Here is a tiny trained network, its code and every weight. The questions are about switching its units off for an input and a class, where a switched-off unit gives its printed mean instead of its output.

import numpy as np


def w(rows, s, z=0):
    codes = np.array(rows[::2]) - 128.0
    scale = np.full(codes.shape[1], s)
    scale[-1] = z or s
    return codes * scale


def norm(h):
    return h / np.sqrt((h * h).mean(-1, keepdims=True) + 1e-5)


def f(y):
    return np.maximum(y, 0)


def log_softmax(a):
    a = a - a.max(-1, keepdims=True)
    return a - np.log(np.exp(a).sum(-1, keepdims=True))


def net(x, mask):
    res = np.array(x, float).reshape(1, 5) / 4 @ E
    u = 0
    for l in range(2):
        y = f(norm(res) @ A[l][:, :-1].T + A[l][:, -1])
        res = res + np.where(mask[u : u + 3], y, B[l][:, -1]) @ B[l][:, :-1]
        u += 3
    return log_softmax(norm(res)[-1] @ U[:, :-1].T + U[:, -1])


A, B = {}, {}
E = w([
[101,101,194,146,132,136],'x0',
[152,60,81,37,100,42],'x1',
[122,175,94,147,164,104],'x2',
[110,36,112,123,157,10],'x3',
[194,131,181,156,128,101],'x4',
],0.013)
A[0] = w([
[147,87,249,253,139,36,38],'0.n0',
[134,145,132,141,121,103,2],'0.n1',
[65,142,60,247,188,4,20],'0.n2',
],0.017,0.0086)
B[0] = w([
[223,29,248,134,196,160,255],'0.n0',
[71,57,128,147,124,93,128],'0.n1',
[31,181,46,179,224,68,244],'0.n2',
],0.014,0.0095)
A[1] = w([
[176,41,52,12,136,16,17],'1.n0',
[237,249,105,164,114,137,6],'1.n1',
[127,90,81,60,63,6,36],'1.n2',
],0.024,0.0026)
B[1] = w([
[140,53,38,98,9,80,254],'1.n0',
[194,211,107,117,155,120,207],'1.n1',
[143,71,157,118,13,89,213],'1.n2',
],0.015,0.018)
U = w([
[181,254,115,119,113,183,109],'0',
[24,130,158,113,80,208,3],'1',
[140,72,81,105,41,70,254],'2',
[192,64,209,141,173,128,172],'3',
[69,142,70,161,211,54,21],'4',
],0.018,0.0023)

Each question gives the input, the list of numbers given to net, and the class t.
The units are the neurons (one row each of A and B). Each row of codes is followed by its name. A weight is (code - 128) times the scale printed after its matrix; where a second scale follows, it is the last column's (A, B and U).
mask holds one flag per neuron, layer by layer. A switched-off neuron (its flag False) gives its mean, the last column of its row in B, instead of its output. The means were averaged over made-up inputs and are rounded, as every weight is.
A unit's drop is (log p(t) with every unit on - log p(t) with that unit switched off) / (log p(t) with every unit on - log p(t) with every unit switched off).
most important unit: the unit with the biggest drop
k most important neurons: the k neurons with the biggest drops, biggest first
drop of u: that unit's drop, to one decimal
input [-3,-3,1,7,4], class 4: 2 most important neurons => (0.n2 1.n2)
input [6,2,-8,-7,-3], class 1: 2 most important neurons => (1.n0 1.n1)
input [-4,-1,-2,-5,-6], class 0: most important unit => 1.n0
input [2,2,-2,-5,-4], class 1: 3 most important neurons => (1.n1 1.n0 0.n0)
input [4,2,-5,-8,-5], class 1: 2 most important neurons => (1.n1 1.n0)
input [5,-3,4,0,-2], class 4: 3 most important neurons => (1.n2 1.n0 0.n2)
input [1,-7,4,7,6], class 3: drop of 0.n0 => 2.2
input [-6,-4,-4,1,4], class 3: drop of 1.n0 => 0.1
input [3,-5,2,8,-6], class 4: drop of 0.n2 => 0.3
input [6,-5,3,-3,-5], class 1: drop of 1.n1 => 0.6
